Below is a small trained network, with its code and all its weights. Each question gives an input and a class and asks what happens when units are switched off, that is, made to give their printed mean instead of their output.

import numpy as np


def w(rows, s, z=0):
    codes = np.array(rows[::2]) - 128.0
    scale = np.full(codes.shape[1], s)
    scale[-1] = z or s
    return codes * scale


def f(y):
    return np.maximum(y, 0)


def log_softmax(a):
    a = a - a.max(-1, keepdims=True)
    return a - np.log(np.exp(a).sum(-1, keepdims=True))


def net(x, mask):
    res = np.array(x, float).reshape(1, 3) / 4 @ E
    y = f(res @ A[0][:, :-1].T + A[0][:, -1])
    res = res + np.where(mask, y, B[0][:, -1]) @ B[0][:, :-1]
    return log_softmax(res[-1] @ U[:, :-1].T + U[:, -1])


A, B = {}, {}
E = w([
[170,151,35,54,113],'x0',
[189,178,81,185,252],'x1',
[138,247,174,93,133],'x2',
],0.014)
A[0] = w([
[113,192,123,124,171,136],'N1',
[203,87,109,111,97,129],'N2',
[125,41,93,153,149,190],'N3',
[64,100,191,178,148,193],'N4',
[177,168,149,185,251,172],'N5',
[79,135,48,84,62,114],'N6',
[214,146,96,203,127,117],'N7',
[110,209,194,222,176,105],'N8',
[191,110,62,154,221,2],'N9',
[140,164,58,65,141,24],'N10',
[71,57,80,36,112,137],'N11',
[130,95,137,111,122,124],'N12',
[91,29,68,187,163,109],'N13',
[150,132,42,173,181,182],'N14',
[185,72,156,53,71,148],'N15',
[112,243,143,65,97,104],'N16',
[168,153,71,46,142,167],'N17',
[115,123,160,109,60,138],'N18',
[113,66,17,134,91,131],'N19',
[42,106,171,213,121,89],'N20',
[156,100,79,124,247,142],'N21',
[160,174,72,102,109,166],'N22',
[139,68,110,216,149,28],'N23',
],0.011,0.012)
B[0] = w([
[143,147,103,136,121,177],'N1',
[189,165,106,154,132,160],'N2',
[116,189,52,199,189,217],'N3',
[111,69,185,84,90,233],'N4',
[207,146,130,106,138,254],'N5',
[173,135,121,192,132,181],'N6',
[92,84,160,117,119,180],'N7',
[224,152,89,138,141,211],'N8',
[3,78,102,181,175,186],'N9',
[141,81,206,61,60,160],'N10',
[145,166,108,140,139,199],'N11',
[144,124,154,150,124,147],'N12',
[59,61,203,95,58,209],'N13',
[133,55,184,61,130,225],'N14',
[122,147,79,152,148,194],'N15',
[60,82,176,124,90,206],'N16',
[71,131,116,161,130,211],'N17',
[97,92,113,105,132,192],'N18',
[188,178,50,119,136,197],'N19',
[66,88,168,164,149,201],'N20',
[90,122,148,104,84,219],'N21',
[72,95,153,169,168,195],'N22',
[187,111,162,98,98,166],'N23',
],0.011,0.016)
U = w([
[38,113,126,230,145,123],'0',
[138,102,183,16,51,248],'1',
[253,175,83,192,159,25],'2',
],0.014,0.0011)

Each question gives the input, the list of numbers given to net, and the class t.
The units are the neurons (one row each of A and B). Each row of codes is followed by its name. A weight is (code - 128) times the scale printed after its matrix; where a second scale follows, it is the last column's (A, B and U).
mask holds one flag per neuron, in row order. A switched-off neuron (its flag False) gives its mean, the last column of its row in B, instead of its output. The means were averaged over made-up inputs and are rounded, as every weight is.
A unit's drop is (log p(t) with every unit on - log p(t) with that unit switched off) / (log p(t) with every unit on - log p(t) with every unit switched off).
The circuit of an input: a set's keep is (log p(t) with only the set's units on - log p(t) with every unit switched off) / (log p(t) with every unit on - log p(t) with every unit switched off). Starting from the 12 units with the biggest drops (on a tie, the unit counted first), units are removed one at a time, each time the one whose removal leaves the highest keep (on an exact tie, the one counted first), for as long as the keep stays at least 0.8.
circuit, biggest first: the units of the circuit, biggest drop first
top k neurons: the k neurons with the biggest drops, biggest first
drop of u: that unit's drop, to one decimal
input [-4,4,-7], class 1: top 3 neurons => (N23 N13 N14)
input [-2,2,3], class 2: circuit, biggest first => (N13 N8)
input [1,5,2], class 1: circuit, biggest first => (N3)
input [-5,7,-1], class 1: top 2 neurons => (N14 N21)
input [2,8,8], class 1: top 3 neurons => (N5 N16 N14)
input [0,-6,-3], class 0: top 3 neurons => (N5 N8 N18)
input [-3,7,-1], class 1: circuit, biggest first => (N14 N21)
input [-2,6,-6], class 1: top 2 neurons => (N14 N23)
input [-1,7,7], class 2: top 3 neurons => (N8 N5 N13)
input [0,3,-2], class 1: top 2 neurons => (N14 N20)
input [6,5,2], class 1: top 4 neurons => (N10 N14 N3 N5)
input [-3,1,6], class 2: top 3 neurons => (N8 N13 N14)
input [-2,-7,0], class 0: top 3 neurons => (N14 N5 N15)
input [-8,5,5], class 2: circuit, biggest first => (N8)
input [6,-1,4], class 0: drop of N22 => 0.1
input [3,-4,3], class 0: drop of N20 => 0.0
input [8,-4,1], class 0: drop of N16 => 0.3
input [-8,1,-7], class 1: drop of N13 => 0.6
